Here is a tiny trained network, its code and every weight. The questions are about switching its units off for an input and a class, where a switched-off unit gives its printed mean instead of its output.

import numpy as np


def w(rows, s, z=0):
    codes = np.array(rows[::2]) - 128.0
    scale = np.full(codes.shape[1], s)
    scale[-1] = z or s
    return codes * scale


def norm(h):
    return h / np.sqrt((h * h).mean(-1, keepdims=True) + 1e-5)


def f(y):
    return y / 2 * (1 + np.tanh(0.7978845608 * (y + 0.044715 * y**3)))


def log_softmax(a):
    a = a - a.max(-1, keepdims=True)
    return a - np.log(np.exp(a).sum(-1, keepdims=True))


def net(x, mask):
    res = np.array(x, float).reshape(1, 5) / 4 @ E
    u = 0
    for l in range(4):
        y = f(norm(res) @ A[l][:, :-1].T + A[l][:, -1])
        res = res + np.where(mask[u : u + 3], y, B[l][:, -1]) @ B[l][:, :-1]
        u += 3
    return log_softmax(norm(res)[-1] @ U[:, :-1].T + U[:, -1])


A, B = {}, {}
E = w([
[112,254,100,62],'x0',
[41,156,82,223],'x1',
[156,23,92,164],'x2',
[234,122,85,215],'x3',
[112,106,94,35],'x4',
],0.006)
A[0] = w([
[141,145,255,97,252],'L0N1',
[132,127,111,93,23],'L0N2',
[17,192,95,64,204],'L0N3',
],0.0092,0.0031)
B[0] = w([
[155,81,92,77,199],'L0N1',
[152,114,75,122,115],'L0N2',
[105,117,249,98,255],'L0N3',
],0.015,0.0057)
A[1] = w([
[157,175,1,43,6],'L1N1',
[218,165,85,75,255],'L1N2',
[85,108,170,69,136],'L1N3',
],0.0098,0.00073)
B[1] = w([
[190,153,176,82,162],'L1N1',
[11,93,2,132,197],'L1N2',
[7,234,169,71,254],'L1N3',
],0.0088,0.0041)
A[2] = w([
[137,245,129,206,239],'L2N1',
[2,35,13,213,5],'L2N2',
[236,235,42,169,153],'L2N3',
],0.0057,0.0014)
B[2] = w([
[189,228,122,82,188],'L2N1',
[224,192,244,65,251],'L2N2',
[154,239,189,90,177],'L2N3',
],0.011,0.0019)
A[3] = w([
[111,162,48,156,31],'L3N1',
[144,146,67,94,254],'L3N2',
[143,2,201,183,111],'L3N3',
],0.0086,0.0018)
B[3] = w([
[126,73,185,174,91],'L3N1',
[75,186,100,210,174],'L3N2',
[221,8,130,163,252],'L3N3',
],0.012,0.003)
U = w([
[102,136,250,57,162],'0',
[244,46,134,187,167],'1',
[122,153,18,184,2],'2',
[148,110,63,81,106],'3',
[212,251,134,212,129],'4',
],0.014,0.0061)

Each question gives the input, the list of numbers given to net, and the class t.
The units are the neurons (one row each of A and B). Each row of codes is followed by its name. A weight is (code - 128) times the scale printed after its matrix; where a second scale follows, it is the last column's (A, B and U).
mask holds one flag per neuron, layer by layer. A switched-off neuron (its flag False) gives its mean, the last column of its row in B, instead of its output. The means were averaged over made-up inputs and are rounded, as every weight is.
A unit's drop is (log p(t) with every unit on - log p(t) with that unit switched off) / (log p(t) with every unit on - log p(t) with every unit switched off).
The circuit of an input: a set's keep is (log p(t) with only the set's units on - log p(t) with every unit switched off) / (log p(t) with every unit on - log p(t) with every unit switched off). Starting from all 12 units, units are removed one at a time, each time the one whose removal leaves the highest keep (on an exact tie, the one counted first), for as long as the keep stays at least 0.8.
circuit, biggest first: the units of the circuit, biggest drop first
top k neurons: the k neurons with the biggest drops, biggest first
top k neurons in layer l: the k neurons of layer l with the biggest drops, biggest first
drop when u is switched off: that unit's drop, to one decimal
input [-1,2,-2,-2,-8], class 4: circuit, biggest first => [L0N3]
input [-8,-6,-6,-7,-4], class 3: circuit, biggest first => [L0N1, L0N3]
input [7,-8,-2,4,6], class 3: circuit, biggest first => [L1N2, L2N2]
input [-8,-1,-1,-6,-7], class 1: circuit, biggest first => [L0N3, L3N3]
input [6,-3,7,3,-4], class 4: top 2 neurons => [L0N3, L2N2]
input [-3,-7,2,0,5], class 3: circuit, biggest first => [L0N3, L1N2]
input [-8,2,-2,-3,3], class 1: circuit, biggest first => [L3N3, L2N1]
input [3,-7,5,4,0], class 2: circuit, biggest first => [L0N3, L1N2]
input [4,-7,7,1,5], class 2: top 2 neurons in layer 3 => [L3N2, L3N3]
input [1,-3,1,3,-2], class 4: top 2 neurons => [L0N3, L2N2]
input [1,-5,-5,5,-1], class 3: top 2 neurons => [L0N1, L1N2]
input [2,-2,6,8,-2], class 4: top 4 neurons => [L0N3, L2N3, L0N1, L3N3]
input [-5,6,-2,7,-1], class 4: top 2 neurons => [L0N3, L2N1]
input [-2,-6,4,0,4], class 1: top neuron => [L1N3]
input [0,1,-1,0,-3], class 4: top 2 neurons => [L0N3, L1N2]
input [3,8,2,4,3], class 4: top 2 neurons in layer 1 => [L1N2, L1N3]
input [8,-2,8,4,8], class 2: top 2 neurons => [L1N2, L3N2]
input [-1,4,1,3,-2], class 4: drop when L0N3 is switched off => 1.6
input [-4,7,-3,4,2], class 4: drop when L0N3 is switched off => 0.8
input [-6,5,-5,6,5], class 4: drop when L0N3 is switched off => 1.2
input [5,-2,5,0,-1], class 2: top 2 neurons in layer 0 => [L0N3, L0N2]
input [-3,-1,0,3,8], class 3: top 2 neurons in layer 1 => [L1N2, L1N3]
